Each row comes from the steps of one path. Every step used is in the known rows, and no mark comes twice. Write the path behind each row, first mark first.
Known rows
lipaf -> bitub -> molugog -> dadak -> bude -> kore -> ragupub: [-182  134  -40 -102   19   59  192  186   51 -181 -209 -241 -150 -405
  124  487  -99 -246   36 -206  202  224  131  -81   96 -195  -18  -84
   45  360 -128  100  -38 -327  242  119 -207 -488  139   76 -263  158]
ragupub -> dadak -> kore -> bitub -> molugog: [ -88  130   75  -34  -99  142  476  153   49  -65 -231  -75 -367   83
  303  181 -166  114  -74  -13  297  202  326  -51  138 -198  241  191
  -18  203   -8   -5 -172 -328  -58   36 -221 -200  -38  116 -165   30]
molugog -> bitub -> dadak -> kore: [ 107   46  -42   47   -7  174  281   96 -102   -2 -427 -221 -101 -195
  166  211 -127 -301 -136  -22  308  158  233  -64   48 -107  -48  314
  -19  261 -353 -111   43 -208   -3  192 -208 -250    5  115  -89   19]
ragupub -> kore -> dadak -> bude -> molugog -> bitub -> lipaf: [-202  126 -374  -28    4  284  237  244  227 -122 -424   -5 -103 -365
  288   42  108  -36  -22 -348  268  463  208 -154 -210 -398 -102  504
  -16  189   63   48   31 -212   89  132 -146  250  160  191   38   57]
kore -> ragupub -> pafu -> molugog -> dadak: [-280   81 -131 -202  -72  146  280  270  -65  132 -199 -198 -163  133
  348  -64 -191  156  -92  -91   47  184   37 -161  -89  -49  -81 -239
  -77  256  -30   10 -413 -357  257   89 -226   20  220   55   24   19]
molugog -> bitub -> lipaf -> kore -> dadak -> ragupub -> pafu -> bude: [-134  101 -380 -320  -13  301  262  246    5   67 -544 -173 -192 -236
  384   65   -7    4  -25 -155  213  197  117 -129   44 -443  -23  263
  -52  134 -230  -48  217 -293   87  111 -196    5  121  100    9  -47]
ragupub -> dadak -> kore -> bitub: [ -51  165   70   24 -155  141  459  208   92  -58 -211 -115 -393  304
  288  220 -182 -137 -188  -15  244  195  258  -69  102 -192  205  228
  -38  122  -88   24 -200 -260  -29   64 -235 -114  -25  131 -192  -36]
ragupub -> molugog -> dadak -> kore -> bitub -> lipaf -> pafu: [-165  133 -159  -35 -175   62  462  277  135    1 -416 -121 -423 -196
  179  158 -127  -71 -191 -262  -13  -44  396 -148  -21 -188  185 -127
  -46  326   54  103 -233 -352   53  106 -219  -61  174  113   13  188]
kore -> ragupub -> molugog -> bude: [-175   61   14  -23 -162  156  478  351  258  153 -211   33  -39   91
  414  737  -95 -247 -227 -177  117  189   82  -83 -152  -93  -46  -40
  -36  252  -54   79 -297 -240  162   45 -195   70  221  147   54   26]
lipaf -> kore -> ragupub -> dadak -> bitub -> molugog: [-229  156   26 -312 -100  164  455   23  -22  -37 -214  -13 -255 -314
  352  230  -30   13  -70 -159  334  277  199  -99  262 -355  310  109
  -34  195   37   48   11 -385   63  -11 -211  124  208  107  -87   27]
dadak -> kore -> ragupub -> molugog -> bude -> bitub: [-107   84   78 -112 -108   97  559  322  142   13 -381 -145  -95  247
  249  770   65 -599 -327  -11  236  253  220 -115    4 -166 -101  183
   -8  344  -58   25 -297 -238    0   88 -242  143  198  150  -98   12]
bitub -> molugog -> bude -> kore -> ragupub -> pafu -> lipaf: [-235  -28  -75   24   54  307  315  237  134   46 -237  -55    7 -197
  358  367   47  211   88 -122   50  126   56  -31   42  -24  -91  117
  -30  377  -11   66  -14 -369  158   50 -211 -281  129  -16   72  183]
kore -> ragupub -> pafu -> lipaf -> bitub -> molugog -> bude: [-355   77 -170    7  -86  154  359  241    6  238 -230  -90  -31   59
  419  522  -85   14   -9 -129   51   71  -18 -116    9  -72   61 -257
  -18  240 -159  144 -226 -376  277   47 -230 -228  210   69   23  118]
ragupub -> molugog -> bude -> kore -> dadak -> bitub: [-155   27 -141   40  -46  281  430  459  430  -79 -253    3  -35 -298
  340  655   78 -335 -151 -278   33  194   47  -96  -88 -152 -221  319
  -31  313   51  157 -213 -304  100   71 -208 -177  134  187   11   91]
lipaf -> pafu -> ragupub -> dadak -> kore -> bitub: [ -62  188  -14   -8 -209  -60  169  234 -137  101 -233   -5 -389  366
  -16    7 -132  -67  -66  -16  128  184  123 -173  146  -94  197   21
  -99   67  -74   69 -111 -359   18  173 -349  -50   90   52 -138   -3]
kore -> ragupub -> molugog -> dadak -> bitub: [-260   86  -50  -97  -75  158  528  343  110   38 -223 -157  -55  -54
  380  432 -124 -228 -227 -198  152  130  130 -168  -99 -241  -20 -132
  -19  318    1   56 -349 -299  203  -29 -212 -138  219  200   43   22]
pafu -> kore -> ragupub -> molugog -> bitub: [-142    6 -100 -142 -197 -182  253  270   22  343 -299  -78  138    8
  462  173 -152 -269    8  -17  252  243  -41  -76 -119 -263   21  111
 -111  233 -135   43 -201 -329  251   50 -257  100   91  233   31  -91]
ragupub -> pafu -> lipaf -> kore -> bitub -> dadak -> bude: [-196   76 -295  147  -72  101  445   20  -16  254 -253  -37 -275 -116
  304 -292  -71  -12 -174 -214    9  143  166 -122  151 -197  267  -27
  -71  125  -21  234 -144 -344   35  111 -244  305  199   71  103  212]
ragupub -> dadak -> kore -> bitub -> lipaf -> pafu -> molugog: [-120  189 -124 -134 -234   40  215  200  -17   90 -291  -89 -509  169
  185    6 -166   64   -5  -50  230  145  355 -121  108 -199  204   91
  -51  211   33   27 -157 -421  -87  134 -261  -99   28   61 -194   25]
lipaf -> pafu -> molugog -> dadak: [-129  139 -189 -236 -110 -100  -39   55 -102   65 -189  -91 -317  -89
 -134 -359 -195  243   -7  -78  -29  107   21 -125   59   36  -49 -186
  -59  215 -104   58  -59 -370   71  236 -279 -268  177  -33 -134  102]
lipaf -> pafu -> ragupub -> molugog: [-163  131 -106    8  -99 -207  125  177  -57  117 -219  142 -168   85
  -64 -118 -110   93   -4  -99  -35   86  -13 -202   47   -9  115  -90
 -101  121  -13  121 -123 -345   65  225 -346  191  213   64   13   36]
bitub -> dadak -> ragupub -> molugog -> bude: [ -77   36  -28 -125   70  141  478  246  -31  -14 -265   59 -168 -475
  182  675  -84 -225 -223 -167  173   28  258  -21   62 -106  -39  119
  -32  311   32   61  -27 -389  -87  214 -233   65   -1   75  101   54]
kore -> dadak -> ragupub -> pafu -> lipaf: [-385  144 -293 -168   52  242  338  308  152   45 -283    8 -182   91
  378  340    5  -17 -160  -25  129  203 -148 -106  -72 -300  -47  139
   24   68  -78   93   20 -383   43   16 -267 -127   73   77  113  -70]
lipaf -> pafu -> molugog -> bude -> kore -> ragupub: [-123  113 -126 -159 -175   32  -87  203   28   95 -201    5 -262  118
  -15  234  -29 -125  -15  -80   17  234   12 -107   -2   54 -198    4
  -41  273  -63   69  -59 -372   80  222 -286 -175  236  -57 -125   72]
lipaf -> kore -> bitub -> molugog: [  43  112   24 -238 -159   61  310 -102  250   66 -169   86 -351 -421
  193   86  -89  140  -13 -111  120  309  309   26  203 -351  402   40
  -34  162  -52   82   37 -237  -15  -88 -212  124  214   20  -67  204]
lipaf -> pafu -> bude -> bitub -> dadak: [  11   87 -152  -62  159 -155    9  -14 -140  101 -314  -42 -216  172
  -67 -163   41  268   86   74  192  131  102  -91  169    2 -157   63
   -1   82 -190  128  -47 -232 -130  222 -291   93  117   25 -165   87]
bude -> molugog -> dadak -> ragupub: [-107   87  -42 -281   55  219  384  302   22 -369 -342 -260  -56 -117
   11  334    3  -68 -184  -23  161  169  248  -48  -36 -174 -179   26
  -16  215   28   -1  238 -191  125   20 -273 -212   10   72  -38  -13]
bude -> bitub -> lipaf -> kore -> ragupub: [ -35   52 -132 -240   58   77  116   92  228   74 -373 -193   -3 -249
  132  175  146 -152   88  -16  248  173  271  -74  156 -412   54  251
  -24  222  -81   45  114 -191  -74  -35 -234  569  298   30 -102  -10]
bude -> kore -> bitub -> molugog -> dadak: [   6   33   48   52   41  259  199  241  362 -186 -165 -160 -229 -156
  225  159  -47   50  103  -81   57  197  276    9  -10 -198    2  201
  -23  327  -38   14  -61 -218  129  -79 -227 -345   87  -10  -63  168]
pafu -> molugog -> dadak -> bitub -> kore -> ragupub: [-104   79 -110 -477  -55   23  174   95  -48  180 -127 -296 -118 -414
  185 -217 -211   71   60  -87  120  252   42 -115    3 -221 -161 -128
  -91  421  -62    0 -275 -389  189   45 -227 -402  107   61 -121   52]
bude -> molugog -> bitub -> lipaf -> pafu -> kore: [ -31   20 -325 -101 -111   37  -87  169  -56  -10 -570 -181   89 -256
   68   46   64    5  177  -16  253  182  275  -96  -83 -230 -109  180
  -17  201  -73    2  373 -236   89   38 -269  -38   74  115  -41  -21]
kore -> ragupub -> molugog -> bude -> bitub -> lipaf: [-156    8  -84  -71  -75  180  400  406  307  192 -330  -75   67  -62
  393  734   28 -240  -84 -160  182  137  217  -96 -122 -212 -100   39
  -33  321   -5   70 -235 -252   81    3 -197  242  257  137   44   23]
pafu -> ragupub -> dadak -> kore -> bitub: [  27  140  125  -90 -181   -5  409  398   33  145 -131 -133 -198  447
  189   43 -199  -82  -52   45  222  282   98 -115  111 -167  144  165
 -184  103  -97    2 -235 -282  102  120 -336  -52  -58  126 -152  -48]
pafu -> kore -> bitub -> molugog -> dadak -> bude: [  90  -31 -114 -195 -176 -114  129  121   21  337 -170 -180  -56 -375
  241 -105 -179 -109   -3  -40  238  409  131   26   53 -398   55   96
  -49  283  -13  114  -77 -336   66  -64 -221 -219  -17  142  -75  114]
pafu -> molugog -> bitub -> lipaf -> kore -> ragupub -> dadak: [-119   89 -219 -407 -197   71  173  235   64  261 -307 -173  -99 -161
  336 -202 -206  197  188  -97  294  251  191 -106   -7 -263   37   72
 -152  286 -141 -116  -28 -370  153  155 -230  -80  128   85 -115  -11]

Which path is each row?
[-144   72 -111 -251  -69    5   80   78  -61  171 -290  -34 -225 -217
   97   43  -42  132  128  -83  153  181   96 -108   61    5  -96  -21
  -80  260  -63   67 -144 -427   36  212 -249   -8  199   -6 -149   13]
lipaf -> pafu -> molugog -> bude -> bitub -> kore -> ragupub -> dadak
[  -1   33   29 -369  205  -23  422  200   -4   84 -320 -326  -26  310
  218   -5   43  318   67  171  367  312  144  -40  134 -169 -281   89
  -41  279 -179  -15 -212 -184   22   69 -248 -205   24  105 -215  109]
pafu -> bude -> bitub -> molugog -> dadak -> kore -> ragupub
[ -71  111  -61 -431  -45  160  558   81   13   -7 -262  -69 -454 -317
  273  -19  -91  248 -118 -149   72  242  309  -24  251 -374  268  -96
  -83  181   -1   73  -53 -331   81    0 -223    1  143   34  -20  203]
lipaf -> kore -> bitub -> molugog -> dadak -> ragupub -> pafu -> bude
[-129   87 -350 -202 -127  202 -192  233  -59  114 -273 -172 -118 -302
   26  432   97 -451   12 -168  100  183  148 -202   95 -359 -243  168
   58  433   83   87   57 -438  -45   11 -257 -262  240   19 -109   19]
dadak -> bitub -> lipaf -> pafu -> molugog -> bude -> kore -> ragupub
[-151  118  -86 -438  -45  222  572  289  371  -73 -365   41 -207 -414
  273  642  154 -318 -239 -170  217  329  105  -24  125 -385   50  309
  -60  129  -29  111  101 -313   -7   68 -233  260  203  117  -24   34]
lipaf -> kore -> dadak -> ragupub -> molugog -> bude -> bitub
[ -59  117 -205 -172   73  -11  126  114 -288  -74 -463  -32 -231  158
  -30  124   36  156  -10   39  269  181  208 -109   53  -59 -205   21
   15  111 -127   29  206 -270  -40  222 -310 -183   28   59  -82   34]
lipaf -> pafu -> bude -> molugog -> bitub -> dadak -> ragupub
[-212   31  -91   32  101  302  386  337  212 -151 -224 -170 -210  -42
  297  143  -12    7   45  -84  -16   72  229  -51   22 -261   31  113
  -46  349   30   39  -46 -349  162  -53 -281 -358   83  -15   72  143]
bude -> kore -> bitub -> molugog -> dadak -> ragupub -> pafu -> lipaf
[ -84  195 -112  -86 -162   83  317  243  -29  -29 -412 -123 -488  402
  230  134  -34  171   -6   -9  319  183  432 -105   89 -189  110  119
  -28  112   40   71  -54 -310  -68   93 -266  -79  -45  109 -202   46]
ragupub -> dadak -> kore -> bitub -> lipaf -> pafu -> bude -> molugog
[-383   76 -208 -117  122  190  394  303  -95 -151 -260  -75  -76 -162
  169  563   10 -285  -91 -113  -71  -28  -19 -110  160 -202  -44   56
  -12  317  -33  108   93 -455  140  162 -306 -276   90    3   24   14]
dadak -> ragupub -> pafu -> lipaf -> bitub -> molugog -> bude -> kore
[ -51   47 -302    4  105  -31   31  140  -49   60 -319 -116   32 -208
 -144 -242  125 -386  -73 -192  203  381  177 -228  109 -398 -143  404
  -18  266  108  109   28 -237 -154  205 -258  614  276   98  -95   -8]
dadak -> bude -> bitub -> lipaf -> pafu -> ragupub -> kore
[-160  126 -107 -258  -95  161  463  131  -37  -27 -430 -108 -205  124
  381   45   35   64 -109 -101  207  324  185 -123   65 -200   74    5
  -92   78 -114   41  -43 -206  234   79 -234  330  248  117  -25   51]
lipaf -> kore -> ragupub -> pafu -> bude -> molugog -> bitub
[-105   33 -228  -91   28   43  304  139  164   85 -380 -128   13 -285
  150  117  129 -517 -207 -200  339  403  302 -166   73 -488  -56  291
   35  310  140  119  -10 -224 -165   62 -203  697  336  159  -72   13]
dadak -> bude -> bitub -> lipaf -> kore -> ragupub -> molugog
[ -96   87 -120 -294 -121  -23  439  397   66  164 -229 -171  -42 -369
  138 -130 -109  -11   -6 -251   26  100  121 -187  135 -303  126  -27
 -220  281   60   97 -141 -371  207  121 -302  105  131  151   27  102]
pafu -> ragupub -> molugog -> dadak -> bitub -> lipaf -> kore
